Below are the code and all the weights of a small trained network. Each question names an input and a class and asks about switching units off, where a switched-off unit gives its printed mean instead of its output.

import numpy as np


def w(rows, s, z=0):
    codes = np.array(rows[::2]) - 128.0
    scale = np.full(codes.shape[1], s)
    scale[-1] = z or s
    return codes * scale


def norm(h):
    return h / np.sqrt((h * h).mean(-1, keepdims=True) + 1e-5)


def f(y):
    return y / 2 * (1 + np.tanh(0.7978845608 * (y + 0.044715 * y**3)))


def log_softmax(a):
    a = a - a.max(-1, keepdims=True)
    return a - np.log(np.exp(a).sum(-1, keepdims=True))


def net(x, mask):
    res = np.array(x, float).reshape(1, 5) / 4 @ E
    u = 0
    for l in range(3):
        y = f(norm(res) @ A[l][:, :-1].T + A[l][:, -1])
        res = res + np.where(mask[u : u + 7], y, B[l][:, -1]) @ B[l][:, :-1]
        u += 7
    return log_softmax(norm(res)[-1] @ U[:, :-1].T + U[:, -1])


A, B = {}, {}
E = w([
[211,32,96],'x0',
[130,127,129],'x1',
[128,129,125],'x2',
[163,145,34],'x3',
[202,250,238],'x4',
],0.0021)
A[0] = w([
[39,114,178,70],'0.n1',
[113,82,111,123],'0.n2',
[80,177,106,110],'0.n3',
[68,161,1,27],'0.n4',
[143,152,87,94],'0.n5',
[113,152,116,96],'0.n6',
[38,92,74,4],'0.n7',
],0.0087,0.0027)
B[0] = w([
[96,90,170,180],'0.n1',
[89,105,102,178],'0.n2',
[74,173,100,174],'0.n3',
[8,141,107,252],'0.n4',
[141,111,83,132],'0.n5',
[123,154,111,123],'0.n6',
[143,177,151,229],'0.n7',
],0.013,0.0023)
A[1] = w([
[28,42,122,69],'1.n1',
[140,166,105,71],'1.n2',
[137,170,100,62],'1.n3',
[184,240,133,80],'1.n4',
[121,206,41,153],'1.n5',
[114,223,2,185],'1.n6',
[119,98,223,2],'1.n7',
],0.0068,0.00075)
B[1] = w([
[99,2,56,253],'1.n1',
[131,130,89,125],'1.n2',
[137,130,86,127],'1.n3',
[41,166,9,180],'1.n4',
[191,185,61,188],'1.n5',
[241,238,51,232],'1.n6',
[178,224,82,164],'1.n7',
],0.0083,0.0028)
A[2] = w([
[201,106,60,2],'2.n1',
[252,210,113,104],'2.n2',
[242,173,168,128],'2.n3',
[135,163,144,167],'2.n4',
[166,189,254,64],'2.n5',
[163,74,101,85],'2.n6',
[14,122,85,173],'2.n7',
],0.0079,0.00084)
B[2] = w([
[125,102,37,164],'2.n1',
[194,19,189,221],'2.n2',
[223,49,192,177],'2.n3',
[161,162,135,139],'2.n4',
[150,254,141,170],'2.n5',
[48,148,96,146],'2.n6',
[176,133,244,254],'2.n7',
],0.0092,0.0037)
U = w([
[20,108,255,70],'0',
[43,33,123,215],'1',
[9,227,89,148],'2',
[77,101,18,140],'3',
[134,240,196,229],'4',
[212,145,216,90],'5',
[205,203,37,3],'6',
[200,52,128,102],'7',
],0.013,0.0014)

Each question gives the input, the list of numbers given to net, and the class t.
The units are the neurons (one row each of A and B). Each row of codes is followed by its name. A weight is (code - 128) times the scale printed after its matrix; where a second scale follows, it is the last column's (A, B and U).
mask holds one flag per neuron, layer by layer. A switched-off neuron (its flag False) gives its mean, the last column of its row in B, instead of its output. The means were averaged over made-up inputs and are rounded, as every weight is.
A unit's drop is (log p(t) with every unit on - log p(t) with that unit switched off) / (log p(t) with every unit on - log p(t) with every unit switched off).
The circuit of an input: a set's keep is (log p(t) with only the set's units on - log p(t) with every unit switched off) / (log p(t) with every unit on - log p(t) with every unit switched off). Starting from the 12 units with the biggest drops (on a tie, the unit counted first), units are removed one at a time, each time the one whose removal leaves the highest keep (on an exact tie, the one counted first), for as long as the keep stays at least 0.8.
units of the circuit, in order: the units of the circuit, biggest drop first
unit that matters most: the unit with the biggest drop
top k neurons: the k neurons with the biggest drops, biggest first
k most important neurons of layer l: the k neurons of layer l with the biggest drops, biggest first
input [-6,2,-8,2,4], class 6: unit that matters most -> 1.n4
input [5,-6,7,-3,-2], class 1: top 3 neurons -> (0.n2, 1.n6, 1.n5)
input [5,8,-4,-1,0], class 1: top 4 neurons -> (0.n7, 1.n6, 0.n2, 2.n7)
input [-8,-8,1,1,2], class 6: top 2 neurons -> (0.n3, 0.n4)
input [-6,8,0,7,5], class 6: units of the circuit, in order -> (1.n4, 1.n6, 2.n2)
input [-3,1,5,-3,0], class 0: top 2 neurons -> (1.n6, 0.n7)
input [-4,4,0,-2,-3], class 0: 2 most important neurons of layer 0 -> (0.n1, 0.n7)
input [0,-2,6,-3,-2], class 0: top 2 neurons -> (1.n6, 0.n1)
input [-8,1,1,2,1], class 6: units of the circuit, in order -> (1.n6, 1.n5)
input [-1,0,4,2,8], class 6: units of the circuit, in order -> (0.n1, 2.n7)
input [-7,1,0,6,2], class 6: top 3 neurons -> (1.n6, 2.n2, 1.n5)
input [4,7,4,-7,-2], class 1: top 2 neurons -> (1.n6, 1.n5)
input [5,0,6,4,-1], class 3: top 3 neurons -> (0.n7, 0.n1, 0.n3)
input [-2,2,8,2,7], class 6: unit that matters most -> 1.n4
input [0,-3,5,8,-6], class 2: 3 most important neurons of layer 2 -> (2.n2, 2.n3, 2.n7)
input [7,-6,-7,-3,-1], class 1: top 3 neurons -> (0.n7, 1.n6, 0.n2)
input [1,-7,2,1,6], class 7: top 2 neurons -> (0.n4, 1.n1)
input [1,-3,-6,2,5], class 7: 2 most important neurons of layer 2 -> (2.n2, 2.n5)
input [7,-1,-1,-3,0], class 1: top 4 neurons -> (0.n7, 1.n6, 0.n2, 2.n7)
input [3,8,4,-1,-2], class 1: unit that matters most -> 0.n2
input [1,7,-6,3,7], class 7: 3 most important neurons of layer 0 -> (0.n4, 0.n3, 0.n2)
input [4,7,1,7,3], class 7: 2 most important neurons of layer 0 -> (0.n3, 0.n4)
